[[ -2   3 -12   1   5  -5]
 [ -2   3  -4  -3   0   5]
 [  7   6 -38  23  23 -18]
 [ -2   1   0   0  -3   2]
 [ -7   0   6  -7  -5   3]
 [ -1   4  -5  -1  -2   4]
 [ -2   3   2  -3   1   3]
 [  6  -4   0   3  -3   3]
 [ -1   4  -4  -3  -2   5]
 [ -2   3 -16   4   7   0]
 [ 11  -3 -12   8  14 -17]
 [-10 -12  10   7  -1   0]]
->
[[ -2   3  -4  -3   0   5]
 [ -2   1   0   0  -3   2]
 [ -1   4  -5  -1  -2   4]
 [  6  -4   0   3  -3   3]
 [ -2   3 -16   4   7   0]
 [-10 -12  10   7  -1   0]]

[[  0  41  -6  32 -15]
 [  5  18  29   6 -30]
 [-31 -37   1   2  20]]
->
[[  5  18  29   6 -30]]

[[ 28   4 -20   3 -11 -13]
 [ 15   5  36  -8  -5 -21]]
->
[[ 15   5  36  -8  -5 -21]]

[[ 16  23  29]
 [ 24  11  38]
 [-22  28 -29]
 [-26  -2 -41]
 [-27   1 -41]
 [  8  32  17]
 [-22  27 -30]
 [ -8 -31 -18]
 [ 10 -36  10]]
->
[[ 24  11  38]
 [-26  -2 -41]
 [  8  32  17]
 [ -8 -31 -18]]

[[ -2  14   1  -5 -20  -5   7  -5   2  16  20   2]
 [ -6  17   7 -18 -49  -4  13 -10   0  40  39   4]
 [ -5  17   5 -14 -41  -5  11  -8   1  33  34   4]
 [  0 -29   6  -7   5  13  -9   4 -11   0 -22  -2]]
->
[[ -6  17   7 -18 -49  -4  13 -10   0  40  39   4]
 [  0 -29   6  -7   5  13  -9   4 -11   0 -22  -2]]

[[-23  -8   9  -9]
 [-32  10   5  -7]
 [-18   8  19 -21]
 [-15  14 -10   8]
 [-22  -6  11 -11]
 [-20 -17  13 -12]
 [ -8 -18  30 -30]
 [-46  28 -27  23]]
->
[[-32  10   5  -7]
 [-15  14 -10   8]
 [-20 -17  13 -12]
 [-46  28 -27  23]]

[[ -5  26]
 [ 36  22]
 [-23  24]
 [-16  26]
 [-36 -46]
 [-13  27]
 [-36 -46]
 [-37 -43]]
->
[[ 36  22]
 [-16  26]
 [-13  27]
 [-37 -43]]
---
[[-12  11 -33 -10  -8]
 [-20   1 -31 -10   3]
 [-22  49   5 -14 -10]
 [-17  45  -1 -19  -4]]
->
[[-12  11]
 [-20   1]
 [-22  49]]

[[-34  49  28  47]
 [-11   1  34  10]
 [-16  24  22  26]
 [ 10  -8  24   8]]
->
[[-34  49]
 [-11   1]
 [-16  24]]

[[ -5 -25  18 -31 -13]
 [-21 -34   3  46 -26]
 [-11 -24  -3  -2 -16]
 [ -7 -14  -3 -26 -11]]
->
[[ -5 -25]
 [-21 -34]
 [-11 -24]]

[[-29 -27  41 -40  -5]
 [-45   9  15 -18 -46]
 [-23   8  -5   3 -41]
 [ -5 -13  33 -34   9]
 [-30  25   6 -10 -43]]
->
[[-29 -27]
 [-45   9]
 [-23   8]]

[[-28 -24 -22]
 [-11  19 -18]
 [-26  20  11]
 [-15 -23   5]
 [  2 -39  -5]]
->
[[-28 -24]
 [-11  19]
 [-26  20]]

[[ -9   2  10 -10   2]
 [  2   1   5  -3   4]
 [  4  36   4  -6  15]
 [ -4  -2  -4   0  -3]
 [ -2  -1   1  -2  -1]]
->
[[-9  2]
 [ 2  1]
 [ 4 36]]

[[-22  32 -27]
 [-19  24 -21]
 [ -1  34  34]
 [  1 -42 -26]]
->
[[-22  32]
 [-19  24]
 [ -1  34]]
---
[[-26   3]
 [ 43 -12]
 [-13   2]]
->
[-26 -12]

[[-22 -41  32 -29  -4]
 [-17 -18  15 -13 -14]]
->
[-22 -18]

[[-25  33]
 [ 19 -36]]
->
[-25 -36]

[[-27 -18]
 [ 14  38]
 [ 28 -35]
 [-29 -16]
 [ 22 -40]]
->
[-27  38]

[[ 32  -9   5]
 [ -1  24  -6]
 [  2 -31  45]]
->
[32 24 45]

[[50  6]
 [36 19]
 [30 26]]
->
[50 19]

[[ -1  -2 -47]
 [  7 -36 -27]]
->
[ -1 -36]

[[-23  10  36 -42 -19]
 [-10  25 -29  26 -47]
 [-34 -44  35 -31 -21]]
->
[-23  25  35]

[[-31   6  32 -44]
 [ 21  -3  44  42]
 [-23  34  42  26]
 [ -9   2  33 -32]]
->
[-31  -3  42 -32]
---
[[  6   2  13  -9  10]
 [  7  16  22 -45  12]]
->
[[ 6  2]
 [ 7 16]]

[[ 12  -5  10 -42]
 [  5  -3   3  13]]
->
[[12 -5]
 [ 5 -3]]

[[ 12  30  -4  24]
 [  7  12 -34  25]
 [ 11  38  16  22]]
->
[[12 30]
 [ 7 12]]

[[-37  17 -24]
 [-50 -23  -1]
 [-31 -13  -1]
 [ 20 -17  20]]
->
[[-37  17]
 [-50 -23]]

[[ -2  15  44]
 [ 12 -13  39]
 [ 33   6  -8]]
->
[[ -2  15]
 [ 12 -13]]

[[ 22 -37  -7   2]
 [ 15  -4  26 -31]
 [ -1  29 -20 -26]
 [ -2 -29  24  22]]
->
[[ 22 -37]
 [ 15  -4]]

[[ 24 -20 -10]
 [ 50   1 -38]
 [  2   6  -7]
 [ 18  -8  -7]
 [-17   3  -9]]
->
[[ 24 -20]
 [ 50   1]]
---
[[ 24 -27   3]
 [-16   0  14]
 [-14   0  44]]
->
[[ 24 -27]
 [-16   0]]

[[-23  -3]
 [ 13 -40]
 [ -7  39]
 [  8 -37]]
->
[[-23  -3]
 [ 13 -40]]

[[-41 -36]
 [  4  28]
 [ 26   1]
 [ 22 -34]
 [ 48  31]]
->
[[-41 -36]
 [  4  28]]

[[-11  -8  33 -34   3]
 [-12 -18  34 -35   5]
 [-36  -5   9 -10 -37]
 [-17   7   9 -11 -21]]
->
[[-11  -8]
 [-12 -18]]

[[ 34 -39]
 [-19  16]
 [ 26 -29]
 [ 32 -31]
 [-16  11]]
->
[[ 34 -39]
 [-19  16]]

[[ 46  -5  -3 -23  23]
 [ 47  -7  37   0  30]]
->
[[46 -5]
 [47 -7]]

[[ 13 -50  32  -5]
 [ 14   7 -45  -7]]
->
[[ 13 -50]
 [ 14   7]]

[[-32 -23]
 [ -5 -47]
 [ 22  13]]
->
[[-32 -23]
 [ -5 -47]]

[[-32   5  43 -50]
 [-34 -40  40 -37]
 [ -4  26 -35  32]]
->
[[-32   5]
 [-34 -40]]
